Here is a tiny trained network, its code and every weight. The questions are about switching its units off for an input and a class, where a switched-off unit gives its printed mean instead of its output.

import numpy as np


def w(rows, s, z=0):
    codes = np.array(rows[::2]) - 128.0
    scale = np.full(codes.shape[1], s)
    scale[-1] = z or s
    return codes * scale


def norm(h):
    return h / np.sqrt((h * h).mean(-1, keepdims=True) + 1e-5)


def f(y):
    return np.maximum(y, 0)


def log_softmax(a):
    a = a - a.max(-1, keepdims=True)
    return a - np.log(np.exp(a).sum(-1, keepdims=True))


def net(x, mask):
    res = np.array(x, float).reshape(1, 8) / 4 @ E
    u = 0
    for l in range(2):
        y = f(norm(res) @ A[l][:, :-1].T + A[l][:, -1])
        res = res + np.where(mask[u : u + 14], y, B[l][:, -1]) @ B[l][:, :-1]
        u += 14
    return log_softmax(norm(res)[-1] @ U[:, :-1].T + U[:, -1])


A, B = {}, {}
E = w([
[118,124,125,130,126],'x0',
[128,133,128,126,136],'x1',
[133,145,127,124,151],'x2',
[187,30,124,187,203],'x3',
[180,108,2,70,105],'x4',
[91,103,123,143,111],'x5',
[90,51,172,18,186],'x6',
[122,123,128,131,129],'x7',
],0.007)
A[0] = w([
[156,138,22,137,96,142],'L0N0',
[147,188,150,86,107,198],'L0N1',
[128,105,107,82,137,4],'L0N2',
[116,202,86,151,108,79],'L0N3',
[97,182,63,62,56,182],'L0N4',
[125,115,210,88,151,54],'L0N5',
[150,125,5,11,167,52],'L0N6',
[180,108,97,133,161,91],'L0N7',
[190,66,150,178,163,247],'L0N8',
[86,90,175,115,130,113],'L0N9',
[155,69,119,11,115,15],'L0N10',
[115,178,158,183,151,238],'L0N11',
[211,126,149,169,127,15],'L0N12',
[64,168,157,123,109,205],'L0N13',
],0.011,0.0014)
B[0] = w([
[193,184,43,57,199,215],'L0N0',
[134,91,148,135,77,182],'L0N1',
[120,113,201,146,101,165],'L0N2',
[223,91,184,142,204,183],'L0N3',
[161,225,206,200,254,232],'L0N4',
[219,104,61,59,143,207],'L0N5',
[70,147,175,164,119,254],'L0N6',
[107,82,82,80,76,175],'L0N7',
[24,125,97,162,184,232],'L0N8',
[193,196,103,110,187,197],'L0N9',
[27,81,220,144,111,227],'L0N10',
[133,74,125,249,77,200],'L0N11',
[62,133,135,155,95,170],'L0N12',
[172,99,115,92,26,199],'L0N13',
],0.0092,0.0071)
A[1] = w([
[103,57,209,139,45,133],'L1N0',
[123,113,53,138,55,215],'L1N1',
[119,63,116,228,183,175],'L1N2',
[144,169,176,108,99,5],'L1N3',
[140,115,151,163,208,228],'L1N4',
[124,143,143,226,92,124],'L1N5',
[227,159,178,118,101,222],'L1N6',
[10,114,72,111,140,57],'L1N7',
[144,91,236,161,161,112],'L1N8',
[56,201,12,181,110,59],'L1N9',
[166,68,91,96,170,114],'L1N10',
[84,170,35,63,159,91],'L1N11',
[169,154,132,2,73,92],'L1N12',
[139,156,213,61,90,92],'L1N13',
],0.0086,0.0017)
B[1] = w([
[204,147,123,111,202,206],'L1N0',
[119,220,142,122,133,158],'L1N1',
[111,117,137,55,92,254],'L1N2',
[63,108,116,117,108,157],'L1N3',
[98,129,74,110,129,243],'L1N4',
[140,90,163,223,141,199],'L1N5',
[159,59,180,87,160,218],'L1N6',
[201,112,184,145,174,197],'L1N7',
[88,148,51,125,85,240],'L1N8',
[123,162,77,184,38,180],'L1N9',
[103,155,78,78,141,177],'L1N10',
[164,151,109,101,73,162],'L1N11',
[163,89,147,89,55,172],'L1N12',
[146,152,113,126,4,194],'L1N13',
],0.012,0.0062)
U = w([
[198,137,181,182,109,166],'0',
[183,110,174,34,77,102],'1',
[194,203,130,119,215,184],'2',
[66,174,193,115,119,252],'3',
[71,111,82,227,103,24],'4',
[89,116,56,36,180,170],'5',
[132,188,2,96,132,93],'6',
[64,92,137,50,182,61],'7',
],0.013,0.0019)

Each question gives the input, the list of numbers given to net, and the class t.
The units are the neurons (one row each of A and B). Each row of codes is followed by its name. A weight is (code - 128) times the scale printed after its matrix; where a second scale follows, it is the last column's (A, B and U).
mask holds one flag per neuron, layer by layer. A switched-off neuron (its flag False) gives its mean, the last column of its row in B, instead of its output. The means were averaged over made-up inputs and are rounded, as every weight is.
A unit's drop is (log p(t) with every unit on - log p(t) with that unit switched off) / (log p(t) with every unit on - log p(t) with every unit switched off).
The circuit of an input: a set's keep is (log p(t) with only the set's units on - log p(t) with every unit switched off) / (log p(t) with every unit on - log p(t) with every unit switched off). Starting from the 12 units with the biggest drops (on a tie, the unit counted first), units are removed one at a time, each time the one whose removal leaves the highest keep (on an exact tie, the one counted first), for as long as the keep stays at least 0.8.
circuit, biggest first: the units of the circuit, biggest drop first
unit that matters most: the unit with the biggest drop
k most important neurons: the k neurons with the biggest drops, biggest first
top k neurons in layer l: the k neurons of layer l with the biggest drops, biggest first
drop of u: that unit's drop, to one decimal
input [1,6,4,-2,4,-6,-7,8], class 2: circuit, biggest first	(L0N3, L0N4)
input [-1,-7,7,-1,8,3,-2,0], class 2: circuit, biggest first	(L0N4)
input [1,-3,1,0,-8,-8,8,6], class 1: circuit, biggest first	(L0N5, L1N13)
input [7,6,8,0,7,-5,-7,2], class 2: circuit, biggest first	(L0N3, L0N4)
input [-2,3,-8,-5,1,5,5,-7], class 3: 2 most important neurons	(L0N4, L0N10)
input [6,-1,-6,-3,3,-5,1,1], class 3: top 2 neurons in layer 0	(L0N10, L0N6)
input [8,1,-8,0,5,6,6,-5], class 3: circuit, biggest first	(L0N6, L0N10)
input [-4,-4,0,2,0,-2,-3,5], class 4: 3 most important neurons	(L0N12, L0N5, L0N11)
input [1,1,6,-6,0,-1,8,-3], class 1: top 3 neurons in layer 0	(L0N8, L0N5, L0N13)
input [-3,7,7,-7,0,1,3,-1], class 1: 2 most important neurons	(L0N13, L0N8)
input [-8,7,3,8,-1,7,1,1], class 5: top 3 neurons in layer 0	(L0N6, L0N10, L0N11)
input [-4,-6,0,4,2,6,-2,2], class 6: 2 most important neurons	(L1N9, L0N0)
input [8,5,1,-3,-5,3,-8,-4], class 0: top 2 neurons in layer 0	(L0N8, L0N3)
input [-1,3,-6,-6,7,-2,-6,3], class 2: unit that matters most	L0N4
input [1,0,0,-7,-2,-3,0,-7], class 0: top 2 neurons in layer 1	(L1N2, L1N5)
input [8,1,3,-7,-1,-6,8,-8], class 1: top 2 neurons in layer 1	(L1N13, L1N12)
input [-1,2,7,5,-8,-3,1,6], class 5: top 2 neurons in layer 0	(L0N5, L0N6)
input [-2,-7,7,1,-5,3,4,0], class 5: drop of L1N10	0.2
input [5,5,-2,-8,3,-8,-2,7], class 2: drop of L0N4	1.5
input [-1,4,-5,-4,-8,-2,-3,7], class 0: unit that matters most	L0N11
input [7,-6,-5,-4,0,8,-4,-8], class 0: drop of L1N13	-0.1
input [-5,1,-4,-4,-2,-3,0,-2], class 0: top 2 neurons in layer 1	(L1N2, L1N5)
